Below is a small trained network, with its code and all its weights. Each question gives an input and a target symbol and asks what happens when units are switched off, that is, made to give their printed mean instead of their output.

import numpy as np


def w(rows, s, z=0):
    codes = np.array(rows[::2]) - 128.0
    scale = np.full(codes.shape[1], s)
    scale[-1] = z or s
    return codes * scale


def f(y):
    return y / 2 * (1 + np.tanh(0.7978845608 * (y + 0.044715 * y**3)))


def softmax(a):
    e = np.exp(a - a.max(-1, keepdims=True))
    return e / e.sum(-1, keepdims=True)


def log_softmax(a):
    a = a - a.max(-1, keepdims=True)
    return a - np.log(np.exp(a).sum(-1, keepdims=True))


def net(x, mask):
    ids = ['βγδεζηθλξπστφψ'.index(c) for c in x.split()]
    T = len(ids)
    res = E[ids] + P[:T]
    r = res
    for j in range(3):
        rows = slice(2 * j, 2 * j + 2)
        q, k, v = (r @ M[0][rows].T for M in (Q, K, V))
        z = softmax(np.where(np.tri(T) > 0, q @ k.T / 2**0.5, -1e9)) @ v
        o = O[0][rows]
        res = res + np.where(mask[j], z, o[:, -1]) @ o[:, :-1]
    y = f(res @ A[0][:, :-1].T + A[0][:, -1])
    res = res + np.where(mask[3:11], y, B[0][:, -1]) @ B[0][:, :-1]
    return log_softmax(res[-1] @ U[:, :-1].T + U[:, -1])


Q, K, V, O, A, B = {}, {}, {}, {}, {}, {}
E = w([
[98,110,89],'β',
[149,192,250],'γ',
[98,109,88],'δ',
[96,111,87],'ε',
[132,69,125],'ζ',
[130,64,126],'η',
[100,113,87],'θ',
[130,64,126],'λ',
[124,42,128],'ξ',
[97,107,88],'π',
[154,119,141],'σ',
[140,94,152],'τ',
[180,92,100],'φ',
[201,158,116],'ψ',
],0.02)
P = w([
[31,140,55],'0',
[51,129,68],'1',
[66,112,84],'2',
[87,102,99],'3',
[106,91,113],'4',
[126,84,130],'5',
[148,74,145],'6',
[168,65,164],'7',
[191,56,182],'8',
[215,50,201],'9',
[234,36,218],'10',
[254,26,231],'11',
],0.0079)
Q[0] = w([
[108,122,104],'head 0',
[95,216,218],'head 0',
[104,2,163],'head 1',
[100,156,171],'head 1',
[96,167,185],'head 2',
[104,156,113],'head 2',
],0.047)
K[0] = w([
[143,100,126],'head 0',
[70,133,25],'head 0',
[251,89,161],'head 1',
[158,175,145],'head 1',
[71,204,146],'head 2',
[82,141,106],'head 2',
],0.033)
V[0] = w([
[34,49,190],'head 0',
[135,44,56],'head 0',
[86,186,190],'head 1',
[204,174,6],'head 1',
[152,129,199],'head 2',
[121,126,97],'head 2',
],0.018)
O[0] = w([
[44,153,2,150],'head 0',
[211,152,85,196],'head 0',
[22,125,151,9],'head 1',
[160,245,174,119],'head 1',
[85,192,104,133],'head 2',
[143,108,139,130],'head 2',
],0.015,0.012)
A[0] = w([
[79,169,136,79],'neuron 0',
[146,49,201,206],'neuron 1',
[117,180,91,182],'neuron 2',
[178,155,90,2],'neuron 3',
[85,42,149,133],'neuron 4',
[172,62,233,74],'neuron 5',
[90,119,255,112],'neuron 6',
[56,146,203,53],'neuron 7',
],0.0099,0.0086)
B[0] = w([
[63,153,151,131],'neuron 0',
[164,114,206,227],'neuron 1',
[156,145,159,175],'neuron 2',
[3,101,214,192],'neuron 3',
[125,182,110,161],'neuron 4',
[58,193,53,254],'neuron 5',
[147,65,118,199],'neuron 6',
[153,165,89,137],'neuron 7',
],0.021,0.019)
U = w([
[113,159,119,3],'β',
[136,137,142,20],'γ',
[143,129,143,19],'δ',
[143,128,139,60],'ε',
[138,125,143,40],'ζ',
[132,122,142,108],'η',
[137,130,147,85],'θ',
[130,122,143,92],'λ',
[84,50,146,116],'ξ',
[117,100,148,104],'π',
[254,75,174,254],'σ',
[211,156,36,221],'τ',
[109,89,248,120],'φ',
[208,244,144,211],'ψ',
],0.0069,0.005)

Each question gives the input, a string of symbols that net reads in full, and the target symbol t.
The units are the heads (2 rows each of Q, K, V and O) and the neurons (one row each of A and B). Each row of codes is followed by its name. A weight is (code - 128) times the scale printed after its matrix; where a second scale follows, it is the last column's (O, A, B and U).
mask holds one flag per unit, heads first, then neurons. A switched-off unit (its flag False) gives its mean, the last column of its rows in O or B, instead of its output. The means were averaged over made-up inputs and are rounded, as every weight is.
A unit's drop is (log p(t) with every unit on - log p(t) with that unit switched off) / (log p(t) with every unit on - log p(t) with every unit switched off).
The circuit of an input: a set's keep is (log p(t) with only the set's units on - log p(t) with every unit switched off) / (log p(t) with every unit on - log p(t) with every unit switched off). Starting from all 11 units, units are removed one at a time, each time the one whose removal leaves the highest keep (on an exact tie, the one counted first), for as long as the keep stays at least 0.8.
units of the circuit, in order: the units of the circuit, biggest drop first
most important unit: the unit with the biggest drop
top k neurons: the k neurons with the biggest drops, biggest first
heads that matter: for each layer, one digit per head in row order, 1 if its drop is at least 0.15 and else 0, layers parted by /
input ξ ξ ψ φ ξ ξ ξ ξ ξ ψ β, target ψ: top neuron : [neuron 5]
input φ σ θ, target φ: heads that matter : 011
input θ σ ψ σ τ σ ξ ξ δ, target ξ: units of the circuit, in order : [head 0; head 1; neuron 3]
input τ ξ τ ψ ψ λ φ δ, target φ: heads that matter : 010
input ξ τ ξ η ψ ε, target ψ: heads that matter : 000
input ξ σ ε φ δ ξ τ, target τ: units of the circuit, in order : [neuron 3; head 1]
input ψ ψ β ψ ε θ ξ θ, target ξ: units of the circuit, in order : [neuron 3; head 0; head 1]
input ξ β ξ β π ξ β ε, target ξ: units of the circuit, in order : [neuron 3; head 0; head 1]
input ψ ε ξ η τ φ τ, target φ: heads that matter : 010
input η σ φ τ ξ σ θ ξ ψ ξ ζ, target ψ: units of the circuit, in order : [neuron 5; head 0; head 1]
input ξ ξ ε π β ψ τ β, target ψ: heads that matter : 010
input ξ ξ η ξ ξ ξ σ ζ, target σ: top 3 neurons : [neuron 5; neuron 3; neuron 1]
input φ τ ξ ξ σ ξ β σ, target σ: top 3 neurons : [neuron 5; neuron 3; neuron 4]
input σ ε θ ξ η, target ξ: units of the circuit, in order : [head 0; neuron 3; head 1]
input θ ξ ξ ε ε τ ζ, target τ: heads that matter : 110
input ξ ξ η, target ξ: top neuron : [neuron 3]
input ψ δ ξ ζ, target ξ: units of the circuit, in order : [head 0; neuron 3; neuron 1; neuron 5]
input σ ξ σ ψ ξ φ ξ ξ, target φ: units of the circuit, in order : [neuron 3; neuron 5; head 1]
input ξ ξ τ ψ ψ η ξ φ, target φ: units of the circuit, in order : [neuron 3; head 1]
input ψ ξ δ ψ ξ, target ψ: most important unit : neuron 5
input τ ξ ξ β, target ξ: top 2 neurons : [neuron 5; neuron 3]
input τ τ θ, target τ: units of the circuit, in order : [neuron 3; neuron 1]
input η ξ π γ, target β: heads that matter : 011
input η ψ ξ ψ ξ θ, target ψ: units of the circuit, in order : [neuron 5; head 0; neuron 3]
input β δ η ξ θ τ ε ξ θ σ ξ, target σ: heads that matter : 001
input φ ξ ψ ζ ψ η ψ θ ξ ψ φ, target ψ: units of the circuit, in order : [neuron 5; head 0; neuron 1]
